Below are the code and all the weights of a small trained network. Each question names an input and a class and asks about switching units off, where a switched-off unit gives its printed mean instead of its output.

import numpy as np


def w(rows, s, z=0):
    codes = np.array(rows[::2]) - 128.0
    scale = np.full(codes.shape[1], s)
    scale[-1] = z or s
    return codes * scale


def norm(h):
    return h / np.sqrt((h * h).mean(-1, keepdims=True) + 1e-5)


def f(y):
    return y / 2 * (1 + np.tanh(0.7978845608 * (y + 0.044715 * y**3)))


def log_softmax(a):
    a = a - a.max(-1, keepdims=True)
    return a - np.log(np.exp(a).sum(-1, keepdims=True))


def net(x, mask):
    res = np.array(x, float).reshape(1, 8) / 4 @ E
    u = 0
    for l in range(3):
        y = f(norm(res) @ A[l][:, :-1].T + A[l][:, -1])
        res = res + np.where(mask[u : u + 5], y, B[l][:, -1]) @ B[l][:, :-1]
        u += 5
    return log_softmax(norm(res)[-1] @ U[:, :-1].T + U[:, -1])


A, B = {}, {}
E = w([
[190,192,13,124,196,140],'x0',
[151,76,172,81,129,200],'x1',
[76,153,84,81,103,149],'x2',
[72,201,181,115,254,243],'x3',
[116,102,90,212,162,186],'x4',
[156,90,82,66,60,148],'x5',
[77,134,242,60,154,166],'x6',
[56,93,116,132,83,186],'x7',
],0.00093)
A[0] = w([
[165,28,156,164,7,39,3],'L0N0',
[138,120,79,106,28,39,2],'L0N1',
[38,130,253,84,118,157,35],'L0N2',
[121,143,78,58,2,49,38],'L0N3',
[132,29,124,120,149,237,127],'L0N4',
],0.0025,0.00089)
B[0] = w([
[71,214,92,113,162,179,254],'L0N0',
[109,141,72,83,113,120,167],'L0N1',
[173,170,84,177,155,70,241],'L0N2',
[64,102,111,68,53,77,212],'L0N3',
[104,168,151,116,2,182,221],'L0N4',
],0.0026,0.00054)
A[1] = w([
[168,133,240,56,131,71,138],'L1N0',
[183,189,95,118,138,101,161],'L1N1',
[74,145,207,92,86,177,163],'L1N2',
[228,129,3,152,125,102,4],'L1N3',
[134,154,167,146,233,221,36],'L1N4',
],0.0033,0.0011)
B[1] = w([
[244,49,142,91,170,144,188],'L1N0',
[59,97,104,134,133,232,178],'L1N1',
[178,88,26,191,165,182,203],'L1N2',
[152,35,6,216,183,80,166],'L1N3',
[62,190,63,45,89,49,250],'L1N4',
],0.0026,0.0014)
A[2] = w([
[88,141,213,239,153,112,2],'L2N0',
[131,122,73,212,111,97,130],'L2N1',
[137,97,51,201,148,94,115],'L2N2',
[70,100,56,93,42,68,8],'L2N3',
[119,81,96,82,2,169,110],'L2N4',
],0.0034,0.00087)
B[2] = w([
[46,38,134,186,86,28,128],'L2N0',
[197,86,102,96,167,179,177],'L2N1',
[165,65,99,137,182,154,195],'L2N2',
[204,146,134,45,123,2,216],'L2N3',
[137,187,146,186,52,108,248],'L2N4',
],0.003,0.0011)
U = w([
[53,238,97,68,211,196,187],'0',
[231,77,227,48,175,163,109],'1',
[98,139,208,171,207,51,6],'2',
[202,43,3,173,216,108,207],'3',
[32,41,166,219,112,79,58],'4',
[117,140,149,173,19,235,119],'5',
[175,142,84,48,20,4,179],'6',
],0.0076,0.002)

Each question gives the input, the list of numbers given to net, and the class t.
The units are the neurons (one row each of A and B). Each row of codes is followed by its name. A weight is (code - 128) times the scale printed after its matrix; where a second scale follows, it is the last column's (A, B and U).
mask holds one flag per neuron, layer by layer. A switched-off neuron (its flag False) gives its mean, the last column of its row in B, instead of its output. The means were averaged over made-up inputs and are rounded, as every weight is.
A unit's drop is (log p(t) with every unit on - log p(t) with that unit switched off) / (log p(t) with every unit on - log p(t) with every unit switched off).
The circuit of an input: a set's keep is (log p(t) with only the set's units on - log p(t) with every unit switched off) / (log p(t) with every unit on - log p(t) with every unit switched off). Starting from the 12 units with the biggest drops (on a tie, the unit counted first), units are removed one at a time, each time the one whose removal leaves the highest keep (on an exact tie, the one counted first), for as long as the keep stays at least 0.8.
circuit, biggest first: the units of the circuit, biggest drop first
most important unit: the unit with the biggest drop
top k neurons: the k neurons with the biggest drops, biggest first
k most important neurons of layer l: the k neurons of layer l with the biggest drops, biggest first
drop of u: that unit's drop, to one decimal
input [-3,-5,-4,-1,8,-6,-1,-8], class 4: circuit, biggest first	L2N0
input [0,-7,-3,6,-8,0,3,-4], class 1: top 2 neurons	L1N0, L0N0
input [1,-3,-1,2,-8,-5,1,7], class 2: circuit, biggest first	L0N0, L1N4
input [-2,8,-7,-5,-5,-2,-6,-7], class 3: 3 most important neurons of layer 0	L0N0, L0N4, L0N1
input [-3,-3,-5,-4,-4,-1,-8,-5], class 3: top 2 neurons	L1N3, L1N4
input [-3,1,-4,8,0,3,-7,4], class 5: top 2 neurons	L0N4, L0N0
input [0,-2,-7,-1,7,1,3,0], class 4: top 2 neurons	L2N0, L1N3
input [5,3,-3,-3,-6,-5,-2,3], class 3: top 3 neurons	L1N3, L1N4, L0N4
input [2,5,2,0,-5,-4,-2,8], class 5: top 3 neurons	L1N4, L1N3, L1N2
input [2,-7,0,-5,-2,-7,-1,0], class 3: 2 most important neurons of layer 1	L1N4, L1N3
input [-5,8,-6,3,6,1,0,-3], class 5: top 4 neurons	L0N4, L2N3, L1N3, L1N4
input [-8,-6,5,5,4,2,3,-4], class 4: top 3 neurons	L2N0, L0N0, L2N3
input [-6,8,-3,8,5,-5,-8,-3], class 4: top 2 neurons	L2N0, L0N0
input [-1,7,-8,7,2,5,-6,2], class 5: most important unit	L0N4
input [-7,3,8,-7,-8,-8,7,-4], class 1: 3 most important neurons of layer 1	L1N0, L1N4, L1N2
input [-4,1,3,-3,8,6,3,-6], class 5: 2 most important neurons of layer 1	L1N4, L1N2
input [4,5,-7,-7,-7,-3,5,1], class 1: 2 most important neurons of layer 1	L1N0, L1N4
input [-1,7,-1,7,8,8,-2,-3], class 5: 2 most important neurons of layer 0	L0N4, L0N0
input [2,6,-7,-7,-7,1,4,-8], class 1: drop of L2N0	0.1
